Below is a small trained network, with its code and all its weights. Each question gives an input and a target symbol and asks what happens when units are switched off, that is, made to give their printed mean instead of their output.

import numpy as np


def w(rows, s, z=0):
    codes = np.array(rows[::2]) - 128.0
    scale = np.full(codes.shape[1], s)
    scale[-1] = z or s
    return codes * scale


def norm(h):
    return h / np.sqrt((h * h).mean(-1, keepdims=True) + 1e-5)


def f(y):
    return y / 2 * (1 + np.tanh(0.7978845608 * (y + 0.044715 * y**3)))


def softmax(a):
    e = np.exp(a - a.max(-1, keepdims=True))
    return e / e.sum(-1, keepdims=True)


def log_softmax(a):
    a = a - a.max(-1, keepdims=True)
    return a - np.log(np.exp(a).sum(-1, keepdims=True))


def net(x, mask):
    ids = ['ΔΘΛΞΠΩβγεζηστφψ'.index(c) for c in x.split()]
    T = len(ids)
    res = E[ids] + P[:T]
    r = norm(res)
    for j in range(3):
        rows = slice(2 * j, 2 * j + 2)
        q, k, v = (r @ M[0][rows].T for M in (Q, K, V))
        z = softmax(np.where(np.tri(T) > 0, q @ k.T / 2**0.5, -1e9)) @ v
        o = O[0][rows]
        res = res + np.where(mask[j], z, o[:, -1]) @ o[:, :-1]
    y = f(norm(res) @ A[0][:, :-1].T + A[0][:, -1])
    res = res + np.where(mask[3:11], y, B[0][:, -1]) @ B[0][:, :-1]
    return log_softmax(norm(res)[-1] @ U[:, :-1].T + U[:, -1])


Q, K, V, O, A, B = {}, {}, {}, {}, {}, {}
E = w([
[3,190,104,163],'Δ',
[106,144,165,82],'Θ',
[166,151,74,174],'Λ',
[151,141,147,80],'Ξ',
[129,48,86,156],'Π',
[126,118,85,101],'Ω',
[190,126,178,124],'β',
[111,176,65,106],'γ',
[193,116,170,125],'ε',
[144,157,99,71],'ζ',
[200,159,190,114],'η',
[93,110,157,139],'σ',
[201,122,176,118],'τ',
[196,162,129,110],'φ',
[125,87,153,171],'ψ',
],0.023)
P = w([
[109,2,91,172],'0',
[173,149,138,145],'1',
[175,142,141,144],'2',
[175,142,139,141],'3',
[171,135,133,151],'4',
[168,126,127,149],'5',
[160,113,118,151],'6',
],0.0083)
Q[0] = w([
[65,120,170,87],'H1',
[140,117,120,23],'H1',
[113,151,163,99],'H2',
[52,135,69,5],'H2',
[157,42,115,53],'H3',
[34,221,78,160],'H3',
],0.024)
K[0] = w([
[70,194,193,112],'H1',
[152,137,130,24],'H1',
[116,154,139,104],'H2',
[210,186,199,73],'H2',
[105,89,114,59],'H3',
[106,252,97,196],'H3',
],0.026)
V[0] = w([
[111,134,185,87],'H1',
[251,93,80,131],'H1',
[92,148,145,161],'H2',
[121,77,110,178],'H2',
[167,33,173,127],'H3',
[157,161,117,200],'H3',
],0.024)
O[0] = w([
[119,212,142,101,78],'H1',
[163,107,248,180,248],'H1',
[109,195,129,131,68],'H2',
[195,164,83,145,164],'H2',
[164,197,109,40,254],'H3',
[178,145,165,224,76],'H3',
],0.016,0.0079)
A[0] = w([
[142,85,49,113,15],'N1',
[84,143,198,24,144],'N2',
[176,102,96,174,44],'N3',
[182,121,102,101,51],'N4',
[150,69,98,122,106],'N5',
[212,67,216,131,5],'N6',
[72,143,217,117,39],'N7',
[7,29,110,194,104],'N8',
],0.017,0.0019)
B[0] = w([
[150,150,125,189,144],'N1',
[89,33,180,118,206],'N2',
[130,79,135,106,151],'N3',
[116,85,162,142,156],'N4',
[139,96,90,169,140],'N5',
[70,154,49,132,248],'N6',
[130,121,82,211,157],'N7',
[3,177,189,176,193],'N8',
],0.027,0.014)
U = w([
[74,226,124,164,253],'Δ',
[78,95,116,12,98],'Θ',
[192,75,180,230,76],'Λ',
[140,6,188,103,162],'Ξ',
[152,29,38,138,64],'Π',
[145,109,107,126,127],'Ω',
[115,84,119,131,36],'β',
[106,152,197,179,108],'γ',
[147,126,153,112,112],'ε',
[150,138,123,125,149],'ζ',
[138,141,147,122,90],'η',
[92,193,39,75,55],'σ',
[140,136,160,111,113],'τ',
[143,126,167,108,118],'φ',
[149,98,115,153,115],'ψ',
],0.012,0.0029)

Each question gives the input, a string of symbols that net reads in full, and the target symbol t.
The units are the heads (2 rows each of Q, K, V and O) and the neurons (one row each of A and B). Each row of codes is followed by its name. A weight is (code - 128) times the scale printed after its matrix; where a second scale follows, it is the last column's (O, A, B and U).
mask holds one flag per unit, heads first, then neurons. A switched-off unit (its flag False) gives its mean, the last column of its rows in O or B, instead of its output. The means were averaged over made-up inputs and are rounded, as every weight is.
A unit's drop is (log p(t) with every unit on - log p(t) with that unit switched off) / (log p(t) with every unit on - log p(t) with every unit switched off).
The circuit of an input: a set's keep is (log p(t) with only the set's units on - log p(t) with every unit switched off) / (log p(t) with every unit on - log p(t) with every unit switched off). Starting from all 11 units, units are removed one at a time, each time the one whose removal leaves the highest keep (on an exact tie, the one counted first), for as long as the keep stays at least 0.8.
units of the circuit, in order: the units of the circuit, biggest drop first
most important unit: the unit with the biggest drop
top k neurons: the k neurons with the biggest drops, biggest first
which heads matter: for each layer, one digit per head in row order, 1 if its drop is at least 0.15 and else 0, layers parted by /
drop when u is switched off: that unit's drop, to one decimal
input Θ ε β, target Ξ: top 3 neurons => [N2 N8 N7]
input Θ Ω Ξ Δ Δ η, target Ξ: units of the circuit, in order => [H3 N2 H1]
input Δ β Ω σ τ, target Δ: which heads matter => 110
input γ Ω ψ, target σ: which heads matter => 000
input Δ φ η Π, target Π: top 2 neurons => [N6 N8]
input Θ Δ β Δ τ ψ ψ, target Ξ: top 2 neurons => [N2 N6]
input γ Δ Ξ τ η, target σ: which heads matter => 100
input β ε Δ Θ Θ, target Θ: top 3 neurons => [N2 N8 N6]
input Ω σ ψ, target Π: top 2 neurons => [N8 N4]
input Ω Ξ Θ Π ε φ, target Π: units of the circuit, in order => [N8]
input Δ Ω ζ γ Δ ε, target Δ: top 2 neurons => [N6 N2]
input Θ β Π ψ, target Ξ: top 2 neurons => [N6 N4]
input Ξ ε β Ξ Λ γ Π, target Π: which heads matter => 110
input Ξ σ γ Θ φ ψ, target Θ: most important unit => H3
input Δ Θ Δ Ω ε Ξ, target Ξ: units of the circuit, in order => [N2 N8]
input φ γ β, target Λ: which heads matter => 100
input Λ Λ ε Ξ Ξ ε Θ, target Θ: which heads matter => 100
input Ξ Δ Π Δ φ, target Θ: which heads matter => 001
input Δ σ Θ φ τ, target Δ: which heads matter => 100
input σ ψ γ Λ, target Λ: which heads matter => 001
input Δ ψ Ξ σ β, target Δ: which heads matter => 110
input ψ τ φ σ, target σ: drop when H2 is switched off => 0.0
input Ω ε Ω Ξ η ψ ε, target Π: drop when N8 is switched off => 0.4
